Here is a tiny trained network, its code and every weight. The questions are about switching its units off for an input and a class, where a switched-off unit gives its printed mean instead of its output.

import numpy as np


def w(rows, s, z=0):
    codes = np.array(rows[::2]) - 128.0
    scale = np.full(codes.shape[1], s)
    scale[-1] = z or s
    return codes * scale


def f(y):
    return np.maximum(y, 0)


def log_softmax(a):
    a = a - a.max(-1, keepdims=True)
    return a - np.log(np.exp(a).sum(-1, keepdims=True))


def net(x, mask):
    res = np.array(x, float).reshape(1, 8) / 4 @ E
    y = f(res @ A[0][:, :-1].T + A[0][:, -1])
    res = res + np.where(mask, y, B[0][:, -1]) @ B[0][:, :-1]
    return log_softmax(res[-1] @ U[:, :-1].T + U[:, -1])


A, B = {}, {}
E = w([
[60,78,75,206,226,180,83,27,227,82],'x0',
[228,27,185,233,168,33,175,106,124,173],'x1',
[113,117,127,125,105,127,136,103,129,154],'x2',
[98,116,135,123,127,115,134,118,109,133],'x3',
[116,110,133,127,128,148,147,129,122,151],'x4',
[99,143,217,166,188,180,185,163,89,65],'x5',
[107,22,251,100,47,146,17,193,189,103],'x6',
[83,223,231,34,204,37,145,85,255,207],'x7',
],0.0047)
A[0] = w([
[126,203,203,94,151,70,133,101,244,233,37],'n0',
[122,86,240,92,134,144,60,138,142,98,94],'n1',
[87,145,82,105,128,80,223,112,153,162,173],'n2',
[134,75,178,99,129,128,38,150,112,146,57],'n3',
[195,88,190,200,151,75,162,90,121,157,135],'n4',
[77,181,30,165,152,104,239,60,127,93,88],'n5',
[84,180,213,108,141,58,141,85,203,187,50],'n6',
[123,152,181,81,121,73,157,83,188,132,10],'n7',
[118,51,195,124,62,130,46,130,158,116,52],'n8',
[168,171,184,32,72,82,168,205,62,174,89],'n9',
[108,58,99,212,50,119,102,104,3,86,21],'n10',
[177,193,68,125,184,114,189,153,54,192,78],'n11',
[211,168,141,65,50,77,157,211,27,151,85],'n12',
[204,102,183,225,169,64,132,93,113,171,140],'n13',
[113,35,175,102,105,160,55,158,144,128,3],'n14',
[59,231,108,96,87,239,94,113,130,133,228],'n15',
[71,82,76,192,211,180,115,53,222,72,129],'n16',
[144,118,52,86,46,112,118,81,155,227,228],'n17',
[81,190,83,46,99,186,85,161,152,79,171],'n18',
[145,133,146,108,104,127,167,200,33,154,93],'n19',
[172,79,98,185,31,162,138,82,78,85,30],'n20',
[138,183,57,172,213,139,242,31,64,167,75],'n21',
[148,81,11,222,45,175,92,176,43,71,39],'n22',
[164,94,8,68,91,24,57,160,179,194,207],'n23',
[68,40,79,194,222,211,69,59,224,115,136],'n24',
[105,57,184,74,75,197,108,157,204,126,76],'n25',
[84,35,227,152,75,132,74,123,197,113,77],'n26',
[172,55,177,225,127,64,182,108,147,174,157],'n27',
[108,197,213,67,144,55,164,64,178,178,58],'n28',
[158,205,72,173,195,111,133,57,105,149,176],'n29',
[161,80,87,203,58,191,132,131,81,75,51],'n30',
[207,45,137,175,141,36,143,110,140,157,132],'n31',
],0.0054,0.0021)
B[0] = w([
[185,98,161,146,231,247,103,74,148,209,222],'n0',
[166,162,79,194,96,147,84,216,84,203,188],'n1',
[151,86,85,176,123,174,79,181,111,142,190],'n2',
[155,170,106,180,99,100,74,175,114,160,165],'n3',
[48,68,44,54,171,109,203,141,3,53,210],'n4',
[170,166,121,160,66,66,62,181,78,132,214],'n5',
[183,111,132,106,204,212,49,97,156,207,206],'n6',
[231,100,149,121,185,166,44,52,201,176,169],'n7',
[182,195,46,169,100,51,59,174,29,174,187],'n8',
[125,65,211,80,47,71,185,79,193,78,227],'n9',
[174,149,80,120,192,166,71,59,214,193,215],'n10',
[196,169,148,227,78,52,32,182,110,147,206],'n11',
[150,35,220,126,60,53,172,48,197,120,237],'n12',
[64,71,53,43,186,138,171,198,85,68,218],'n13',
[140,206,64,153,80,85,54,159,89,186,173],'n14',
[56,91,49,27,187,74,198,208,79,37,239],'n15',
[101,108,205,151,34,41,193,61,213,105,232],'n16',
[30,45,66,228,86,193,124,216,124,48,200],'n17',
[79,70,110,25,221,132,189,178,77,67,223],'n18',
[133,61,202,142,68,116,178,104,214,143,197],'n19',
[220,77,167,95,225,187,107,73,161,175,197],'n20',
[221,198,129,231,70,62,11,226,108,135,236],'n21',
[186,144,178,63,220,211,58,6,224,225,255],'n22',
[58,42,85,233,74,230,185,158,141,56,211],'n23',
[121,100,222,158,20,13,194,65,190,73,241],'n24',
[133,186,67,149,96,57,81,181,38,142,185],'n25',
[132,194,101,170,68,79,32,196,68,142,199],'n26',
[68,58,59,76,198,102,159,181,81,38,224],'n27',
[201,46,132,169,192,211,52,79,169,194,216],'n28',
[120,158,139,196,67,111,85,182,84,98,217],'n29',
[200,75,137,115,188,226,69,56,181,180,215],'n30',
[40,66,41,22,183,120,150,170,99,53,215],'n31',
],0.0045,0.0054)
U = w([
[228,148,138,93,228,225,69,6,188,217,62],'0',
[136,90,136,139,107,92,133,161,122,77,253],'1',
[190,226,92,203,49,19,58,221,50,164,17],'2',
[133,92,250,106,6,18,237,24,209,69,136],'3',
[46,112,32,2,235,121,225,173,39,22,56],'4',
[75,86,134,206,98,228,175,171,111,73,187],'5',
],0.004,0.0027)

Each question gives the input, the list of numbers given to net, and the class t.
The units are the neurons (one row each of A and B). Each row of codes is followed by its name. A weight is (code - 128) times the scale printed after its matrix; where a second scale follows, it is the last column's (A, B and U).
mask holds one flag per neuron, in row order. A switched-off neuron (its flag False) gives its mean, the last column of its row in B, instead of its output. The means were averaged over made-up inputs and are rounded, as every weight is.
A unit's drop is (log p(t) with every unit on - log p(t) with that unit switched off) / (log p(t) with every unit on - log p(t) with every unit switched off).
The circuit of an input: a set's keep is (log p(t) with only the set's units on - log p(t) with every unit switched off) / (log p(t) with every unit on - log p(t) with every unit switched off). Starting from the 12 units with the biggest drops (on a tie, the unit counted first), units are removed one at a time, each time the one whose removal leaves the highest keep (on an exact tie, the one counted first), for as long as the keep stays at least 0.8.
units of the circuit, in order: the units of the circuit, biggest drop first
unit that matters most: the unit with the biggest drop
k most important neurons: the k neurons with the biggest drops, biggest first
input [8,1,0,-5,-3,-8,-3,-3], class 3: units of the circuit, in order => (n24 n16)
input [5,-1,0,-2,0,0,-5,2], class 2: units of the circuit, in order => (n21 n5 n29)
input [8,2,-2,-3,6,7,-3,5], class 3: units of the circuit, in order => (n24)
input [5,-5,2,0,6,1,3,-6], class 0: units of the circuit, in order => (n22 n30)
input [-1,7,0,5,4,-7,1,-8], class 0: 2 most important neurons => (n22 n10)
input [1,-5,-5,-7,7,2,4,7], class 0: units of the circuit, in order => (n0 n6)
input [7,-1,6,-4,-3,4,3,5], class 3: 3 most important neurons => (n24 n16 n22)
input [6,8,-1,2,-4,-6,6,-4], class 4: units of the circuit, in order => (n31 n27)
input [-3,-6,-5,-7,-5,0,6,1], class 2: units of the circuit, in order => (n25 n8)
input [-2,8,3,-3,5,0,-7,7], class 4: 4 most important neurons => (n4 n13 n27 n31)
input [8,3,-7,-8,-1,6,-2,-2], class 3: units of the circuit, in order => (n24 n16)
input [-4,-7,2,-6,-1,-8,-6,1], class 5: 2 most important neurons => (n23 n17)
input [-4,-6,7,6,5,-1,-8,-5], class 2: 3 most important neurons => (n21 n11 n5)
input [-1,-5,-7,-5,-1,-8,8,-4], class 2: units of the circuit, in order => (n8 n25)
input [8,6,4,0,-6,8,5,-3], class 3: units of the circuit, in order => (n24)
input [6,0,-1,-7,-3,2,-6,1], class 2: 2 most important neurons => (n21 n5)
input [-7,-1,-4,6,5,-5,-6,-5], class 3: 3 most important neurons => (n12 n9 n19)
input [6,0,-5,8,6,-1,4,-4], class 3: 2 most important neurons => (n24 n16)
input [-7,-1,2,-6,4,-3,0,7], class 0: 3 most important neurons => (n0 n28 n6)
input [-4,-1,-2,-4,-2,-2,7,-2], class 2: unit that matters most => n8
input [-8,-6,6,-4,-1,4,0,-6], class 3: 2 most important neurons => (n12 n9)
